Rows, each with the grade of its hidden value
 397  332 -138 -141  -37  306 -408  158  111  225  -22  100 -139  168  -74  197  100 -224  -27  555  -10  315  -46   30 -527   12  129  148   70  153 -131  435  601 -224  233  -62 -267  370 -180   94  147  218  214 -375 -598   67  229 -127
Z667
-161 -197 -214  240  439   34  190 -327  -20 -133  449 -188  260 -337   91 -278   90  409  -20 -492 -179   93   84  -69   82 -169 -102 -121  275  -40  -61   12  -45  262 -145 -146  261 -134  -97 -365   37   -8 -165  209  475  274   10  100
Z698
 279 -240   -8   30   39  281  -14   38  -68    7  -90  249 -426    1  197 -120  151  117  179  352 -608  -61 -344 -334 -240  -80  387  136  -53  287  488  184   65  490  -68  -70 -306  227 -241  258  111 -106 -366   57   38  -65  165 -144
Z667
 270  187  -79  -14 -157  269  -57 -156 -267  184  285   -2  188  218  265 -389 -243 -125  -17  -56 -209  435  130 -236   61  121   -1 -135  -29   77  -76   92  482   29 -106   29 -314  176   32  256  115  300  -61 -135 -339 -163  -55 -426
Z647
-439 -160 -201   -2  -91  291  445  151  228  -74 -505 -161 -159   80 -202  198  182 -292 -284  243  215  179 -396   -6 -429   88  355  167  199 -403   87  -12  301 -239   87  153 -168  -71 -464  400 -284  104  343  205  123  288  543   86
Z842
-261  -64   80  113  112  100  520  -82  214 -239 -219 -167 -285  266 -132  332  153 -147   -8  287  191   85 -245   40 -338  -40  144  154   49 -159  237  -66  -25  246  209  125 -203 -369 -312  251 -227  308  133  252  211  353  636  140
Z647
-338  481 -561  209  100 -253 -244  242  224  257   29   81  160 -505 -161  146   77  101  -60 -171   42  168  148   43  -70 -157   17   51  162  -24 -166  358  197 -148  545   27  317 -380  -39 -300  110  -54  199  -76   -1  300   57  -28
Z867
 131 -386 -186  155 -102  450  159 -429  360  -19  113    9  162  -86  204 -388 -222  584 -194 -385  -33 -127   18   73  138 -126 -428 -264  284  -16  312 -263   86  359 -530 -171   33  303 -528 -197   26 -180 -348  -88  365  123 -102 -159
Z166
 104 -539  -75 -253  -31  747  413 -196   93 -101  -31 -230 -108  311  209 -417 -158  -45 -178 -166   11  138  -25  156  -28   19  160 -432   10  -88   97  -76  536   68 -635 -243 -569  570 -636   53 -311   52   31   84  206   14   97   35
Z842
-134  134 -317   55  144   -8  -53   -6   38   37 -132 -374  107 -115   94   28  130 -207   63 -304   49   23    4  175  339  -37  402   68  123 -257  139  364   59 -240  100   40 -112  -58  313 -173 -196   21  406  356 -341  -48  119  347
Z236
-177 -506   15   23   99  299  415 -419  -60 -241  240 -441  313   31  299 -476  -86  251  -96 -573 -130  122  154 -100  513 -117 -212 -272  126  -16  229 -190  -79  337 -617  -85  -88  266  -25    1 -284  -29 -138  478  440  -70 -133  195
Z322
  72   -6   83  315   -9 -127  160 -182  122  111   96  207  143 -223  231   79  -86  164  326 -278  -71  -56  374    5  435 -311  -91 -150 -172  253  380   -6 -346  406  268 -160  -34 -456  187   26  -99   -8  -60  282  195  214 -109   79
Z667
-181 -492   72   22  158  231  371 -318  -82 -234  279 -361  204   83  240 -312    5  193  -16 -258 -186  280   56 -186  209  -81 -163 -229   55   62  -19 -163   46  336 -453  -59  -69  189 -133  164 -223   19 -195  366  583   17  -37  163
Z698
-227  394 -542   90  -57 -159 -309  100  330  169  211 -124  284 -134  -55  231 -191  164  -77 -168  391  350  346  187  130 -136 -519 -250  -32   97 -397  180  340 -180  261   20  224  -34 -157 -358   51  -44  100 -200  121  174 -125   95
Z867
-251   45 -226   17 -265 -137  -62  108   64 -284 -226 -132 -637  586   50  527  -12 -175  334  489   84  199 -457 -166 -295   19  368 -114 -472  -19 -126  268  138  204  349  372 -374   26 -443  298 -139  182 -210  256  175   14  585  145
Z166
-347 -122 -208  305   61 -247  -31 -181  181 -187 -217 -271 -211 -159   95   67  288  226  247  -74 -307  -90 -453 -227   26   -2  396  204  232 -210  188  246 -226  334  153  315  155 -289   43  200  -45 -113 -248  465  301   48  366  209
Z698
-131  393 -192   31 -188 -110 -402  220   78   26 -172    6 -202  186 -139  440  202 -177   60  560  -58  275 -289 -172 -496  -52  248  269  -24  -20 -188  434  226 -118  515  279  -18   94 -138  228   28  225  141  -14 -358   85  447  -63
Z166
  88  236  101  -16  168  113 -128  202 -404   28  349   38  274  283  -37  340  163 -284 -129  624 -158  509  -51 -219 -406 -170  -88  328 -133  138 -260   52  168 -221  234  -12   10  278   64  102   32  380  341 -100 -386   37  156 -123
Z236
 130   62 -311  322 -127   41   52   14   25  387  160  467  485 -507  226  -37 -310  168   42 -547   96  -14  534   61  577 -333 -242 -279 -200  172  298 -100 -140  -80  197 -339   87 -223   95 -269   28 -220  117   33   28  213 -475  -91
Z842
-192 -103 -116   10 -284  -31   91  -11  130 -279 -293 -186 -631  610  119  419  -40 -199  362  407  111  179 -417 -110 -207   76  396 -186 -422  -54  -56  190  169  245  222  330 -484  -20 -438  437 -215  179 -212  305  248   17  568  174
Z647
-178   16 -155  129  -75  -19   16 -184  377 -148  148  -81  -70   81  -10   76  -98  457  -27   41   66  148   37  -95  -98 -152 -586 -123   63  244   73  -60   26  550  -24  106  127   -7 -415  -37   54   10 -422  -49  478  189  145  -45
Z322
   6  315 -169   42  410   74  135 -167   -4  -52  444 -427  278  196   13  -16  -76    5 -181  -67  190  331  174  173   90    5 -459   76  176   -6  -59  -47  243   73  -88    4    9 -113  117 -351   67  325  169 -143 -138   30  108   42
Z867
  -2  211 -251 -118  384   64   38  263 -584 -111  115 -283 -218  148   48   -8  239 -445   14  271 -335  365 -301 -421  -72  131  503  381  -91   83  231  403  216  -28   82  155 -330  148  382  116   96  206  119  268 -441 -264  272  122
Z322
 158  -77  -21  169 -366   72 -312   29    9   49  -75  397 -163  176  179  332  -11   89  261  374 -248  -12 -212 -159 -226 -279  263  -63 -334  106   11  151  -70   93  295    1 -117  268 -370  167  -30   13 -108   66  -66   91  157 -149
Z166
-264  501 -356   49  307 -287 -110   -7   18  -92  316 -516   51  148   -3  136   -9  -44   58  -80  136  360  115   69  167   13 -201   25    9   29 -205  282  201  117  224  220   33 -266  226 -298   34  258   82   59  -64  -40  192  189
Z867
 240  397 -205  -49  177  119 -430  255 -161   86  227   99 -155  301  -74  412  143 -223   25  688 -117  320 -230   17 -637  -95  244  202 -143   64 -374  381  448 -255  398  -16 -131  291 -249 -192  174  320  257 -336 -503   81  347 -127
Z867
-270  501 -206  116   20 -374 -296   90   30    9   14 -214   16  -64  -74  287  185 -134  184   58   -9  287   75 -143   10  -97  130  180   16   54 -103  504    4   17  556  256   89 -267  337   65  -25  217  165  257 -254   74  257  159
Z647
-300  223 -293   -8   15  -53  -67   54  200   -8  327 -100  104  -12  -76  -50 -109  312 -169   53   -3  456  195 -168 -174 -112 -641 -156   43  326 -243   29  338  365   22   81  174   37 -368  -74   99   61 -296 -207  424  141   -1 -170
Z236
-301 -113  -16  216  463    4  327 -234 -109 -209  308 -163  194 -252   -9 -147  247  211  -42 -368 -260  -26   20  -22  -39 -309  186   64  244 -148  106   59 -269  280   46 -126  196 -253  -50 -351 -159  202  128  413  247  350  261  104
Z842
 201    9 -134  100 -297  140 -191 -283   36  248  244 -102  520   26  360 -215 -329   36  100 -397  127  370  433   26  517  -14 -286 -401  -68   44 -250   27  312 -191 -135  -72  -97  190  157  135  -58   21   48    6  -84  -95 -382  -51
Z698
-155  391 -474  281   -9 -103   15  207  115  380  -10  312  383 -640  -93   61  -77   26 -149 -363  174  129  368  -33  217 -183 -159   56  108   48  226  119   29 -209  456 -119  244 -433  163 -176  119 -112  261  -23 -118  317 -174  -94
Z166
-119  -49 -237  259 -233   42  223 -139  577  -35 -335   90 -249  112    7  428 -162  116  146  -59  464 -200  -64  359    0 -154   12 -236 -125 -195  223  -61  -57  124  274   12 -154 -346 -527  -86 -195    1   36   99  255  396  360  153
Z842
 286  -99 -273  355    3  178  200 -196  258  278   -2  270  290 -442  226  -83 -239  277   21 -488  162 -191  295  137  550 -154 -297 -110   79   84  616 -192 -154  102  -51 -281   22 -264   96 -199  109 -295  -49   -9   69  171 -316   28
Z667
-145  393 -206   61  303 -103   55 -158   26 -155  344 -482  144  252  -44  120  -23  -19  -83  -34  236  341   83   82   30   16 -365   94  125  -43 -104   84  156  116   70  170   29 -176  131 -263   36  367   99    1 -130   50  263  105
Z842
  34  255 -263  -58  385  -16  -24  266 -557  -63  187 -259 -208  210   47  111  212 -450   73  461 -278  534 -359 -464 -220  240  391  380 -117   97  -35  344  367  -86  172  222 -268   37  340  261  211  224   22   93 -316 -232  277   61
Z698
  73  135  -92   38 -288  112 -393  160  115   86 -158  203 -196  256   -5  346  115  -33   45  672 -211  178 -372 -143 -561  -95  191  176  -71   22 -150  225  263  -37  290  147  -73  311 -410  270   46  116    1 -179 -238   48  328 -229
Z236
-430 -149 -231  229   -9 -125   75  -73  116 -187 -275 -186 -183 -186   26   36  266  156   92 -110 -265  -94 -405 -249  -11  -76  421  184  193 -217  274  219 -223  248  133  253  110 -162  -69  172 -127  -99 -123  511  250   95  365  166
Z322
 152 -103  -60  179 -339   44 -268   32  -25   75  -35  393 -139  141  253  265  -73   92  313  249 -267  -22 -143 -132  -69 -281  272 -156 -408  129   26  126  -78  126  259  -34 -154  207 -326  119  -49  -35 -136   99    4   48   61 -129
Z842
-114  113 -198  122 -138 -248 -256   77   79 -206 -159  -96 -583  463   49  628  114 -133  447  608    2  209 -503 -176 -384   42  402   31 -364   -4 -246  358  122  139  488  368 -224  -76 -274  308    1  152 -218  164  108   45  569  177
Z698
-168  174 -406  144  201  -10  168 -111  -61  -96  -10 -523  172   87   17  121   20 -230 -118 -181  344  258 -174   -6  238  219   12  215  198 -361   86   71  141 -306   -3  244  -28 -157  329  -22    9  130  245  224 -240  -54  229  277
Z647
-102 -420 -127   41    5  327  227   33  218  -34 -546  -98 -327 -125   43   -4  314  -93   12  166 -225 -105 -492  -93 -202   59  646  200  245 -223  404  174  126   26  -87   35 -236   81 -243  412 -190 -195   64  324  124   83  357  214
Z698
-246 -412  -56   67  201  184  376 -364  -50 -179  241 -518  314   -2  357 -483  -76  229  -34 -612 -218   66  123   20  634 -102  -87 -256  116  -91  179 -163  -71  330 -550  -59  -60   85   61 -106 -296  -59  -60  461  442 -145 -152  213
Z867
-277 -185 -226  189  419   50  279 -293  -47 -191  364 -236  192 -296   92 -364   87  378  -67 -594 -248  -30   47  -29  159 -219   29 -116  258 -110  116   25 -136  350 -195 -121  182 -128 -122 -453  -74   26 -105  333  397  216   78   83
Z842
 158 -369 -213  180  -91  430  170 -428  398    4   78   23  149 -121  220 -369 -240  588 -167 -432   -3 -193   37  126  218 -134 -421 -262  274  -18  399 -266   40  369 -514 -189   19  241 -483 -248   28 -217 -336  -81  340  118 -122 -123
Z166
-199 -147  -86  235  -30    0  242 -104  294   41 -241  -13  124 -232  111  187   35    2  165 -401  159 -216  191  310  387 -318  267 -160  -45 -181  307   67 -290   -3  218 -156  -58 -326   -6 -132 -385  -66  355  466  120  296   85  345
Z236
  21 -366 -262  172  114  327  211 -455  260  -95  250 -142  182 -184  188 -432 -158  571 -140 -555  -34  -68   63   49  211 -105 -357 -288  308  -35  213 -173   65  362 -499 -166   89  167 -386 -320   33 -160 -349   40  469  152  -92  -19
Z647
 -77 -470  -55 -109  -98  597  358    9  200  -51 -526 -106 -264   84   28 -141  192 -161 -194  156 -146  -70 -429   19 -282   33  567   83  233 -290  390   46  281  -38 -293  -45 -392  333 -491  360 -311  -48  200  235    9   79  382   68
Z842
-312  106  -19  148  316   29  456   22   90 -163   92  -66   50   13 -251  364  162  -66 -176  158  255  188   20   57 -341 -211 -146  182   84  -61   82  -90  -75   89  310  -36   85 -374 -220 -107 -135  318  291  140  187  497  448  125
Z166
-349 -213  -87 -174   94  275  349   96 -312 -254  241 -235  -35  315  -31  -89   38 -140 -230  257 -109  618 -157 -408 -386   25  -46  -92 -117   89 -289  -47  418   94 -189   89 -187  336 -436  312 -131  245  -82  158  410   72  254  -59
Z322
  75  -31    6 -100  254  187   68   34 -283  -96 -100 -317 -214  111  133 -133  308 -313   94  170 -424  130 -270 -245    9   60  596  324   98   11  393  381   98  128  -67   82 -371  167  327  257  -94  146  134  378 -386 -225  283  179
Z647
 -56    6 -188  -33   99  229   87  181  151   44 -211   52 -369  -50 -130   23  232  -67  -80  450 -223  222 -343 -222 -597   91  283  216  198   69  113  233  436  161  132   64 -172  -10 -386  335   90   40  -93 -108   91  180  400 -118
Z698
-244  194 -209   97 -107 -265  -99   65  131 -282 -185 -231 -596  546  -41  652   96 -186  345  594  162  261 -496 -141 -405   96  280   70 -307  -63 -205  293  139  172  479  447 -236 -190 -283  311  -37  254 -175  177  121   83  684  194
Z667

Next part:
-302   42  -63  124 -160   27    9 -150   45  258 -149  192   57   24   88  -62  -66  126 -112  -96   23  -59   28  -53   19  104   87   48  101  -92  -64  -67   -6  134 -117 -148  109  -99  165  233  202   64 -198   19   35  -42    9   13
F
 124  152  -60  -89 -306 -172  -70   48  127   55  172 -181  123  146 -218   -9 -108 -234   88    9 -283  172  126  -36 -218 -278  299  -75  -88   -3   78 -109   17   -9  118   45   45   57 -150  -75 -251 -301  -39  266   59 -115   -2    0
P
-206  -74 -130   57 -270  -52   18 -139  219  -10   23  153   11  -51   56 -122  224   58   43  -12  112   84  110  153  196  -30  -66   67  321   65  -80  202 -110 -232   98  -64  289 -102  349  -20  175  166   30  -71   14  -89   14  135
U
 107  181   88   95 -150  -50 -160  109  137   64  144  -34  -80  -64 -123  -80  -61 -246  -37  -66 -117  -22   18  -41 -265  -90  109    2   -8  -33  107  -34  -75  -51   33  120 -121  108 -334 -228 -224  -94   67  136   -5  -79 -291  -90
J
-183  -36   -9    0 -301  103 -137 -170   75   29  -27   84   16  -89   76  -34  239  -22   94   35   72  -78   56  148  134  142  -65  158  155  115  -53   13   13  -44 -120   21  151  -79  281  -23  141  181   -7    0  142 -158  -67  177
X
 -47   83   33  -53 -338  -54 -245  -94   28  200   57 -105  -30   65   32  -84   58  -70  111 -121   86   57   23    5   76   -1  101  -35   96  185 -101  -55 -109  -99  -21 -102   39 -109  137  131  152  -44 -105   83  118   50   41   90
T
-110 -218   52   27 -349   14    7 -153   29  -28  186  181  -39  140 -290 -110  167  112   22  201   80  154   29  139  -16 -176  214  -60   78  -60  -83  -85   35  -13  -55 -119  258 -319  -30  -43 -221  408  298  221   30   32  200   55
B
   7  194   13   30  -47 -120 -256   28   22   78   -7 -175   -6   12  218  -13   28  -63   -1 -172  -41   63   32 -169  167   41  -60  -16   80  124   43  142 -216 -212  121  -12  -25   44  183   56  276 -220 -210  -56   49    1   52   52
J
 -92  -28   21  -24 -106   73  -41 -245   21   69  -32  -14   54  -11   21  -13   64   22  112   45   36  -25   35   10   10  123   41   90   31   19   -3  -14   18   58 -135  -24  200 -139  148    4  123   57 -119   28  111 -115  -29   52
B
 -37  105   21  198   41  -61  104 -210   49  258   15   90  -11   43    7 -151 -232  -13 -104  -40   84    6   73 -113 -119   23  104   39   53 -143  -44    3  -78   69   20 -116  -25  -58 -216   57  129   16 -268  -64  -56   28   -7 -202
D
 116 -239   57  227   -5  -16  233 -479  395   45  289  234 -174  -92 -194 -325   68  -13  -25  171  444   72  134  250 -179  -59   72  256  253  -43   22  191 -236  -86  161  -82  177 -315 -302 -272  -69  295   62 -189  -88  -83 -222 -211
Z
 -40  -71  122   81    0  121  -10  -82    1    5   12  177  -90  -35  -86  -66   29   42  -71  102   52  -44  -44  -33 -100   48   82  -10  -59 -134    1  -57   30  112 -127  -19   54 -159 -194  -89 -110  294  198   84   20  -56    2 -100
Q
 273  232  214    4  114  -93 -184  182 -184  -64  109 -262   -9   37 -102  -35 -267 -237   -3  -61 -189   98  -38 -345 -156  -93   69 -247 -183  -89  108  -19  -23 -135    9   86 -174  125 -461 -179 -170 -168  -32  169  -14  129   -1 -199
B
-157   60   21  283  352   79  111 -114   -5   72  -47  126  -84  -22  391  -94 -139  123 -275  -83    9  -33  -67 -173  151  186 -138  169   98  -91  126  143 -161  169  131 -239 -158 -181  139  285  470  -91 -322 -227  -76 -145  173 -124
F
 -78   26  -21  -37 -194    8  -38 -106   41   88  -53   48   21  -36  132 -107    7  -25    8  -68  126   57   57   32  171   70   -3   53  152  132  -37   19  -52  -93    7  -90   38  -63  138  148  231   23  -98  -74   66  -21    1   47
U
  64   24   69  111 -206  -62 -131  -67   92   52  182   68  -71   69 -171  -75  110  -89  -20  122  -13   40   80   24  -97 -133  131   10  -11  -50  -46  -16  -83  -59   61   51   17  -53 -192 -190 -192  184  152  121   33  -45   76  -40
D
 -25   11 -130 -139  284  262   30   21  269   83 -532  415  -22 -273  486   67   68   65 -295  -38   75 -248   16  -96  176  325  -16  174 -293  -13   16  -29  -14  376    3   42 -165   57  101  265  279   19  235 -274  173 -463   73 -145
Z
  -3 -106  284  298  116  142    5   25 -268  -91  179  354 -255   78   20 -169   59  208 -308  185  105   99 -184 -112  170  -26  -76    1  123  -59  -17    2 -165  -23   62 -182 -156 -254 -176  109   46  512  290   -1 -101  160  304 -114
Z
 -88  -62  157  276  185   56  141 -245  -97  -10  204    9  -84   57  -39 -141 -131   67  -56   92   40   45  -55  -78  -97   47   -9   60   99 -193   95   73  -22   87  -40 -181   57 -297 -148  -49   98  158 -199    2 -104   11   72 -141
U
 131  191  101  173   19  -31   22  -15   44  112  105   50  -53  -60  -53 -141 -199 -178  -86  -33  -47   -2   18 -106 -213  -32   33   59   71  -59   67    7 -108  -40   62   56 -132  123 -351 -128  -52  -69 -107   -1  -59  -16 -265 -186
P
  -7    7  304  126   68   91 -468   37 -199   40  151 -105 -266  154    5   81  238  115  -31   56  -63  -63 -210 -226  -13   54   86 -152 -248  -67  -20  -72 -136  116 -131  -65  -58 -321  -47  -56  -40  260  237  243   90   45  375   -4
B
 -32  -46  133  211 -101   24   85   89 -104 -146  191  276 -129   -1  -96 -199   22   53 -171  104   31  164  -61    4   92 -137  -71  -35  278  -42    9   82  -90 -220   99  -76    0  -77 -148  -56  -66  365  251   33 -131  128   28  -43
U
-112  -62  -16  177  333   89  122 -157  114   93 -197  331  -86  -48  241  -55    6  231 -270   34  127  -71   -8 -162  101  152  -15   65  -66 -202  -26  122 -132  180   55 -128   37 -172   27  134  253  214   43 -198  -28 -143  239 -197
P
 -48  179 -168   53 -100 -247   54   37  209  147   27  -40   35   66  161 -119 -125   -1  -81 -229  -45  245   96  -88  103 -162   72  -24  263   80   69  194 -265 -232  320 -147   84   23  188  187  282 -344 -241 -101  -97   11  -12   -4
X
  89  249  130  276  -82 -192  125  151 -139   42  235   -6   25   50 -225 -271 -494 -220 -169 -121 -131  200   20 -219 -221 -241   52 -165  232 -165   91    6  -48 -252  117  -59 -184  180 -552  -75 -163 -112 -230  119 -215  283 -227 -238
F
 134   94   96   12   28   38    4  -33    4   51   16    6   15  -19  -74  -57 -190 -153  -53   35  -80   -8   18 -126 -195   -5  140   -3 -150  -89   77 -113   40  128  -43   36 -104   21 -344  -57 -127  -60  -16   88   37  -89  -83 -173
Z
 -72   63   71  127   19    9  -61 -148  -18  125  -13   -5   29   31    6  -36 -116    1  -69  -17  -29  -43   19 -144  -93   82   80   30  -51 -128   54  -42  -19  109  -93  -47   12  -89  -97   21   53  -16 -200   53   33  -43    5  -82
F
  77  304  -20   50 -322 -197   49   62   41  100  244 -231   94   11 -125 -195 -325 -352  129 -193 -182  195   83  -11 -191 -203   64  -21  319  112  100   18  -48 -262  139  -12  -41  201 -162  -49   -3 -412 -370  110  -78   69 -400  -15
Q
 105  181  -98 -289  221   -3  -35   39  -53  -82 -414 -183  279 -117  336  106 -213 -130   26 -120 -137    7  121 -334  240  198  -69 -109 -254   10   64   67  109  -28  -23   95   -9  232  112  135  294 -350 -242 -131  167 -167  149  -75
B
 -63   59   29   11  102   82  -72 -197   70  143  -74 -100  -13  -41  162    0  -54  -37   47  -68   17 -107   -3  -90  -63  195   49   76 -105  -37   50   -9   -6  200 -105  -69   20 -149   45   56  213 -113 -224  -28   92 -183   -8  -64
Q
-133   83  148  300  -18  -34   58 -369 -178  305   79   30  -22   59   18 -243 -258   39  -21  -70  252    1   23 -126    5  142  -48   42  257  -74 -140   30  -96  -78 -113 -213   11 -137 -122  113  325  167 -503 -104  -63  258  -15 -148
D
-146  214  -65  -29   93  -64 -136  -20  -48  149 -312 -135  158  -49  255    6 -194  -46   24 -257  -57  -82   58 -340  139  186  -73 -205  -86 -107 -117   91   33  -57 -106  -43   52  123  163  137  339 -177 -358  -44   89   12  156  -78
T
-205 -121  221  275  -97  204   42 -457 -117  201  129  133  -42   21 -181 -136  -94   54  -12  154  162 -169  -33   62 -250  211   97  212   45 -180    3 -203  117  314 -359 -128   59 -329 -224  -29  -26  343 -243  108   44  -20 -142  -80
F
 174  166  203   97   74  -38 -100   15 -104   37   88 -127  -19  -17 -103  -87 -265 -192  -59  -35  -48   17    0 -229 -207    3   75  -78 -105 -115  119  -47  -18  -45  -60   62 -161   67 -486 -168 -134  -67 -116   85  -24   86 -152 -207
J
 114  257  175  148   31  -67 -122  163  -86  145   78  -47 -102   -6  -73 -138 -296 -176 -102 -170  -84   14  -79 -274 -223  -66   77 -196  -23 -108   14  -48  -87  -70   -6  -10 -206  111 -447  -61  -92  -79  -53  125  -76  163 -151 -233
T
-170  -34  202  213  -46  102 -188 -207  -42  203  136    2 -191   58  -89  -88   35   48   19   -5  110 -135 -109  -49 -189  113  110  -38  -49 -154  -76  -91  -11  192 -234 -149   31 -337 -142  -55   -3  282  -28  162   29   30   63  -84
Q
 -25  113  166  140 -283  -86 -103   79 -194   12  238  -56  -28   98 -244 -148 -122 -111   30  -18  -92  143  -32  -91  -96 -166   61 -179  173  -52  -28  -48    8 -228  -57  -39   15   -2 -236 -115 -162  141  -10  240  -64  238  -51  -16
U
 -86  182  -68 -115 -241   12 -234  236   33  -76 -176  -41  109 -143  137    6   19 -271   26 -141 -176  -92   80  -82  144   52  -89 -142  -64   25  -71   -4  154 -117  -56  121 -108  244   78  -34   16  -55   55   90  149 -150   49   68
U
 -86  -97  139  320 -162   -3   -6  -78   -6  -76  320  216 -143   78 -176 -167  138   81 -141  163   13  112  -32   70  -17 -148   -2   86  261  -75   46   69 -154 -121   93  -82   69 -212  -75 -122 -120  335  149   99  -95   39   46   17
F
 -17  223   25   68 -371  -49  -46  147   24   87   12   64   83 -137 -193 -231 -294 -408    0 -154  -66  -69  100  -41 -191  -87   19 -177   94  -90 -144 -115  184 -150 -100   78 -184  303 -420 -138 -231   35  -50  172   16   70 -264 -140
Z
 -11   42 -129 -172 -154  -91   68 -140  122  231 -223   46  151   31   91 -121 -241  -36  -39 -141  163  109  156  -94  104    2  209 -102  -52   33 -111  -77   13   20   24 -160   33  -32  -32  306  187 -131 -174  -65   91   20  142 -117
Z
  35    2  -80  -25 -271 -175   49  -90  194  -60  222 -122   95   85 -244  -78   15 -117  151   54 -122  223  144   72 -134 -256  176  -40  131  -24   74   88  -31 -183  129   18  289  -62  -11 -205 -181 -109   -9  160  -14  -74  -68   41
Q
 -80    2  -21  -43   21  116  -32  -87   45    6 -157   95   18  -90  220   -9   65   22  -29   -7   26  -52   10  -40  161  164  -53   80   -7   44    1   32   -7   72  -35  -35   38  -64  190  119  235   35  -16  -84  107 -183   75   16
B
  58   10  102  140   91  -17   71 -157   60   75   76   43  -37   -7  -83 -128 -179  -34 -102   23   81   37   37  -96 -175    4  115   32  -16 -148  102   11  -62   41   -7  -45   -4 -111 -339  -93  -52   40  -87  -10  -55   -1 -103 -200
J
 -23   79  144   70   71   70 -150 -136  -97  167  -40  -29  -69   13  111  -32  -48   40  -17  -54   57  -59  -72 -177   -5  160   26    2  -50   -8  -12  -37  -92   84 -117  -78  -17 -127  -22   88  192   32 -141    7   63   18   36  -73
T
 321  193  141   41   41  -81   56  176 -228 -190  130  -20   72   21  -36 -120 -277 -246 -142  102 -171  218   63 -211   75 -158  -50  -54   20   18  115   15  -23 -244  203   91 -277  250 -415  -68  -91  -78  -20   -1  -54   91   60 -158
D
-158  104  -13   44 -120   29  -93 -154   46  254  -72   -4   -3    3  159  -63  -44   -1   25 -145   39  -60   -6  -54   23  131   44   51   78   56  -64  -36  -66   92  -71 -134   33  -97  182  204  286  -87 -254   -7   82  -64  -15   14
T
-109  -22  -13  168  385  102  245 -124  -42  154 -167  363  -74  112  317    6  -77  407 -365   72  -16   90 -102 -215  145   93   84  154  -13 -116  102   25 -215  305  140 -252   26 -246  162  429  392   50  -44 -188  -84 -116  292 -138
P
-328 -222 -178  106 -409  -58  103 -118  252  -61   76  340   48   74 -167 -102  286  178  -60  141   15  137  135  220  112 -201  110   15  249 -114  -95   91    0 -100   78 -105  399 -223  298  -28 -105  375  264  113  -10 -120  203  157
J
 -17  125   24   89 -155  -64    0  271  -38  -45  -18  222  -35  -57   21 -177 -125  -81 -215 -101  -23  128    7 -111  129 -129  -42 -163  177  -20  -37   48  -54 -261  125  -30 -140  157 -183   49  -21  134  176   11  -87  134    5  -83
X
   6  -58   35  121 -208  -78  -37  -86   69    5  163  169  -50  106 -170 -102  133   34  -68  160   34  126   87   32   17 -176  118  -16   71  -65  -76   32 -101 -120  105  -17  112 -113  -98 -114 -144  288  202   87   -6   15  191  -20
D
 -31   -7  223  115 -121   99 -315  247 -199 -127   68  188 -209    1   19  -87  185    2 -164   40    9  -12 -140 -125  208  -28  -91 -208  -24  -10 -138  -26  -44 -133  -29  -37 -188  -80 -103  -11  -80  455  436  149   44  117  342   -9
T
-177  -40  -48  -53 -212   37 -120 -153   51   31  -60   -7   58    8  100    3  163   27   84    8   27   -3   67   44  169   92   14   41   43   57  -52   17   25   -5  -76  -58  172 -144  300   71  176   84  -53   26  135 -130  152  138
U
   2  141 -113   60 -167  -87   -6 -115  202  139    6   69   15  -57  207 -125   36 -111  -25  -77   66   53  143   64  160   11  -64  191  245  181  -30  138 -203 -162  224  -19  -24   88  187   91  299 -140 -203 -191   36 -133  -68   33
D
